Below is a small trained network, with its code and all its weights. Each question gives an input and a class and asks what happens when units are switched off, that is, made to give their printed mean instead of their output.

import numpy as np


def w(rows, s, z=0):
    codes = np.array(rows[::2]) - 128.0
    scale = np.full(codes.shape[1], s)
    scale[-1] = z or s
    return codes * scale


def f(y):
    return y / 2 * (1 + np.tanh(0.7978845608 * (y + 0.044715 * y**3)))


def log_softmax(a):
    a = a - a.max(-1, keepdims=True)
    return a - np.log(np.exp(a).sum(-1, keepdims=True))


def net(x, mask):
    res = np.array(x, float).reshape(1, 8) / 4 @ E
    y = f(res @ A[0][:, :-1].T + A[0][:, -1])
    res = res + np.where(mask, y, B[0][:, -1]) @ B[0][:, :-1]
    return log_softmax(res[-1] @ U[:, :-1].T + U[:, -1])


A, B = {}, {}
E = w([
[168,31,169,192,73,111,118,198,183,48,203,147],'x0',
[84,56,63,210,113,83,196,104,175,146,219,189],'x1',
[140,105,69,164,146,103,141,186,66,96,96,157],'x2',
[128,101,141,163,60,136,131,147,149,254,121,186],'x3',
[63,131,163,85,107,122,191,51,143,192,113,82],'x4',
[135,102,83,120,137,123,70,213,140,103,121,56],'x5',
[192,193,187,117,198,14,82,186,76,147,139,222],'x6',
[159,79,78,57,142,147,139,131,135,214,141,159],'x7',
],0.0067)
A[0] = w([
[153,150,152,136,192,43,74,199,87,109,127,192,174],'neuron 1',
[53,155,118,111,136,148,181,66,113,81,92,113,255],'neuron 2',
[117,121,187,151,97,182,88,120,135,102,96,128,37],'neuron 3',
[117,117,123,154,103,82,223,77,185,165,165,210,234],'neuron 4',
[194,154,95,121,160,67,54,133,88,110,133,156,139],'neuron 5',
[117,94,131,194,116,75,154,161,177,2,181,110,32],'neuron 6',
[207,157,143,141,181,21,96,195,77,119,136,159,197],'neuron 7',
[199,174,161,75,186,151,67,22,164,83,175,177,163],'neuron 8',
[119,87,125,175,150,117,127,138,147,51,179,120,60],'neuron 9',
[101,171,95,118,180,164,118,97,113,69,92,81,249],'neuron 10',
[53,158,68,145,104,138,185,157,94,108,93,86,147],'neuron 11',
[80,72,136,164,116,93,250,112,157,178,149,181,178],'neuron 12',
],0.0074,0.0021)
B[0] = w([
[229,152,143,140,43,86,191,245,143,138,91,137,247],'neuron 1',
[58,122,101,50,165,171,83,81,113,187,176,124,189],'neuron 2',
[222,196,202,85,61,117,183,115,117,85,83,162,140],'neuron 3',
[125,200,128,79,145,237,85,112,5,131,127,167,224],'neuron 4',
[136,147,189,158,54,130,118,175,95,139,86,169,205],'neuron 5',
[66,25,54,219,164,64,53,151,224,176,190,2,202],'neuron 6',
[255,159,165,168,36,78,229,254,127,97,81,145,255],'neuron 7',
[63,182,144,102,133,225,83,75,120,136,131,188,182],'neuron 8',
[78,98,103,176,162,60,124,146,118,139,131,112,172],'neuron 9',
[89,150,126,77,193,165,84,69,49,139,104,186,183],'neuron 10',
[128,145,122,130,191,144,139,85,93,132,138,184,162],'neuron 11',
[89,130,152,105,169,206,53,91,81,125,126,202,214],'neuron 12',
],0.0066,0.0099)
U = w([
[51,110,124,86,214,237,97,7,80,127,170,132,254],'0',
[241,157,207,110,80,137,192,170,98,87,114,161,37],'1',
[144,45,92,137,139,53,132,181,254,153,164,31,95],'2',
],0.0068,0.0016)

Each question gives the input, the list of numbers given to net, and the class t.
The units are the neurons (one row each of A and B). Each row of codes is followed by its name. A weight is (code - 128) times the scale printed after its matrix; where a second scale follows, it is the last column's (A, B and U).
mask holds one flag per neuron, in row order. A switched-off neuron (its flag False) gives its mean, the last column of its row in B, instead of its output. The means were averaged over made-up inputs and are rounded, as every weight is.
A unit's drop is (log p(t) with every unit on - log p(t) with that unit switched off) / (log p(t) with every unit on - log p(t) with every unit switched off).
The circuit of an input: a set's keep is (log p(t) with only the set's units on - log p(t) with every unit switched off) / (log p(t) with every unit on - log p(t) with every unit switched off). Starting from all 12 units, units are removed one at a time, each time the one whose removal leaves the highest keep (on an exact tie, the one counted first), for as long as the keep stays at least 0.8.
circuit, biggest first: the units of the circuit, biggest drop first
top k neurons: the k neurons with the biggest drops, biggest first
drop when u is switched off: that unit's drop, to one decimal
input [2,1,-3,-4,7,8,-2,0], class 0: top 3 neurons -> neuron 7; neuron 1; neuron 10
input [-2,2,8,-8,-6,-4,-1,-7], class 2: top neuron -> neuron 6
input [-2,-4,-4,4,-3,-5,0,-8], class 0: top 4 neurons -> neuron 7; neuron 1; neuron 5; neuron 8
input [2,-2,-1,4,1,8,2,-8], class 2: top 2 neurons -> neuron 4; neuron 6
input [-1,-6,5,7,0,5,-1,4], class 2: top 4 neurons -> neuron 4; neuron 7; neuron 12; neuron 1
input [2,-1,-3,-5,-1,7,-1,-3], class 2: top 3 neurons -> neuron 6; neuron 4; neuron 12
input [5,-2,-7,2,-8,-2,-4,3], class 2: circuit, biggest first -> neuron 4; neuron 12; neuron 7
input [-7,-1,0,2,-4,0,0,4], class 0: top 3 neurons -> neuron 7; neuron 1; neuron 3
input [1,-7,-2,1,-8,-3,-6,6], class 0: top 2 neurons -> neuron 7; neuron 1
input [3,-4,7,3,8,7,-2,4], class 2: top 2 neurons -> neuron 4; neuron 12
input [0,-7,1,-1,3,7,-2,5], class 0: top 2 neurons -> neuron 7; neuron 1
input [7,-7,-5,3,-1,0,-4,-5], class 2: drop when neuron 1 is switched off -> 0.1
input [-5,7,1,-6,4,-6,7,0], class 0: drop when neuron 7 is switched off -> -0.1
input [2,6,4,3,-7,-3,1,-7], class 2: circuit, biggest first -> neuron 6
input [7,-7,-8,-5,6,7,-5,0], class 0: drop when neuron 7 is switched off -> 0.5
